Below is a small trained network, with its code and all its weights. Each question gives an input and a class and asks what happens when units are switched off, that is, made to give their printed mean instead of their output.

import numpy as np


def w(rows, s, z=0):
    codes = np.array(rows[::2]) - 128.0
    scale = np.full(codes.shape[1], s)
    scale[-1] = z or s
    return codes * scale


def norm(h):
    return h / np.sqrt((h * h).mean(-1, keepdims=True) + 1e-5)


def f(y):
    return y / 2 * (1 + np.tanh(0.7978845608 * (y + 0.044715 * y**3)))


def log_softmax(a):
    a = a - a.max(-1, keepdims=True)
    return a - np.log(np.exp(a).sum(-1, keepdims=True))


def net(x, mask):
    res = np.array(x, float).reshape(1, 4) / 4 @ E
    u = 0
    for l in range(4):
        y = f(norm(res) @ A[l][:, :-1].T + A[l][:, -1])
        res = res + np.where(mask[u : u + 6], y, B[l][:, -1]) @ B[l][:, :-1]
        u += 6
    return log_softmax(norm(res)[-1] @ U[:, :-1].T + U[:, -1])


A, B = {}, {}
E = w([
[168,31,98],'x0',
[5,95,59],'x1',
[121,130,128],'x2',
[178,177,53],'x3',
],0.003)
A[0] = w([
[181,197,2,84],'L0N0',
[53,120,59,86],'L0N1',
[83,242,166,104],'L0N2',
[69,85,226,5],'L0N3',
[86,201,162,117],'L0N4',
[164,27,95,101],'L0N5',
],0.0082,0.0031)
B[0] = w([
[98,21,254,230],'L0N0',
[96,236,143,213],'L0N1',
[184,45,45,255],'L0N2',
[85,70,197,165],'L0N3',
[174,88,113,205],'L0N4',
[143,117,62,197],'L0N5',
],0.0079,0.0028)
A[1] = w([
[65,53,251,5],'L1N0',
[128,234,99,52],'L1N1',
[234,244,157,146],'L1N2',
[190,69,179,91],'L1N3',
[145,95,5,17],'L1N4',
[232,193,115,123],'L1N5',
],0.0031,0.0026)
B[1] = w([
[174,88,194,102],'L1N0',
[97,107,134,1],'L1N1',
[91,225,106,110],'L1N2',
[1,146,75,190],'L1N3',
[152,85,126,81],'L1N4',
[119,164,117,119],'L1N5',
],0.0038,0.00083)
A[2] = w([
[77,72,214,52],'L2N0',
[137,117,113,97],'L2N1',
[96,120,151,110],'L2N2',
[253,144,212,231],'L2N3',
[82,82,201,2],'L2N4',
[54,106,209,123],'L2N5',
],0.0054,0.0017)
B[2] = w([
[185,123,198,179],'L2N0',
[120,130,115,128],'L2N1',
[152,131,150,129],'L2N2',
[2,206,120,250],'L2N3',
[175,126,172,144],'L2N4',
[193,165,163,182],'L2N5',
],0.0049,0.0023)
A[3] = w([
[105,117,150,33],'L3N0',
[6,147,97,253],'L3N1',
[190,103,75,46],'L3N2',
[66,153,109,121],'L3N3',
[151,43,3,87],'L3N4',
[209,166,106,108],'L3N5',
],0.0044,0.0023)
B[3] = w([
[116,85,123,96],'L3N0',
[214,215,164,250],'L3N1',
[118,125,96,117],'L3N2',
[166,187,132,142],'L3N3',
[255,162,85,219],'L3N4',
[35,155,83,109],'L3N5',
],0.0042,0.0024)
U = w([
[109,55,250,105],'0',
[151,151,127,254],'1',
[67,254,115,78],'2',
[184,85,2,58],'3',
],0.0088,0.0047)

Each question gives the input, the list of numbers given to net, and the class t.
The units are the neurons (one row each of A and B). Each row of codes is followed by its name. A weight is (code - 128) times the scale printed after its matrix; where a second scale follows, it is the last column's (A, B and U).
mask holds one flag per neuron, layer by layer. A switched-off neuron (its flag False) gives its mean, the last column of its row in B, instead of its output. The means were averaged over made-up inputs and are rounded, as every weight is.
A unit's drop is (log p(t) with every unit on - log p(t) with that unit switched off) / (log p(t) with every unit on - log p(t) with every unit switched off).
The circuit of an input: a set's keep is (log p(t) with only the set's units on - log p(t) with every unit switched off) / (log p(t) with every unit on - log p(t) with every unit switched off). Starting from the 12 units with the biggest drops (on a tie, the unit counted first), units are removed one at a time, each time the one whose removal leaves the highest keep (on an exact tie, the one counted first), for as long as the keep stays at least 0.8.
circuit, biggest first: the units of the circuit, biggest drop first
unit that matters most: the unit with the biggest drop
top k neurons: the k neurons with the biggest drops, biggest first
k most important neurons of layer l: the k neurons of layer l with the biggest drops, biggest first
drop when u is switched off: that unit's drop, to one decimal
input [7,-2,-2,-4], class 3: unit that matters most => L0N5
input [1,-8,2,-6], class 2: top 2 neurons => L0N0, L2N3
input [2,8,-5,-7], class 2: top 2 neurons => L0N1, L0N0
input [6,7,3,3], class 2: top 2 neurons => L0N1, L0N2
input [-5,3,0,3], class 3: top 2 neurons => L0N2, L0N3
input [-6,0,0,-4], class 3: top 2 neurons => L0N2, L0N0
input [7,8,3,3], class 2: top 4 neurons => L0N1, L0N2, L0N4, L3N1
input [6,8,4,7], class 2: top 3 neurons => L0N1, L0N2, L0N4
input [-7,-5,3,3], class 3: 3 most important neurons of layer 0 => L0N2, L0N1, L0N4
input [4,6,-2,5], class 2: top 4 neurons => L0N1, L0N2, L0N3, L0N4
input [-7,3,6,-6], class 3: top 4 neurons => L0N2, L0N0, L0N4, L2N3
input [-2,-7,3,-4], class 2: circuit, biggest first => L0N0, L2N3
input [6,-8,4,-2], class 2: 2 most important neurons of layer 0 => L0N2, L0N0
input [5,-6,6,6], class 0: top 3 neurons => L0N0, L0N1, L0N2
input [4,7,-5,0], class 2: circuit, biggest first => L0N1
input [-8,4,-7,-4], class 3: top 2 neurons => L0N2, L0N0
input [-3,1,-2,7], class 0: drop when L3N2 is switched off => 0.0
input [-6,-5,-3,1], class 3: drop when L0N4 is switched off => 0.1
input [-8,0,2,0], class 3: drop when L0N2 is switched off => 0.3
input [0,1,5,8], class 0: drop when L0N0 is switched off => 1.0
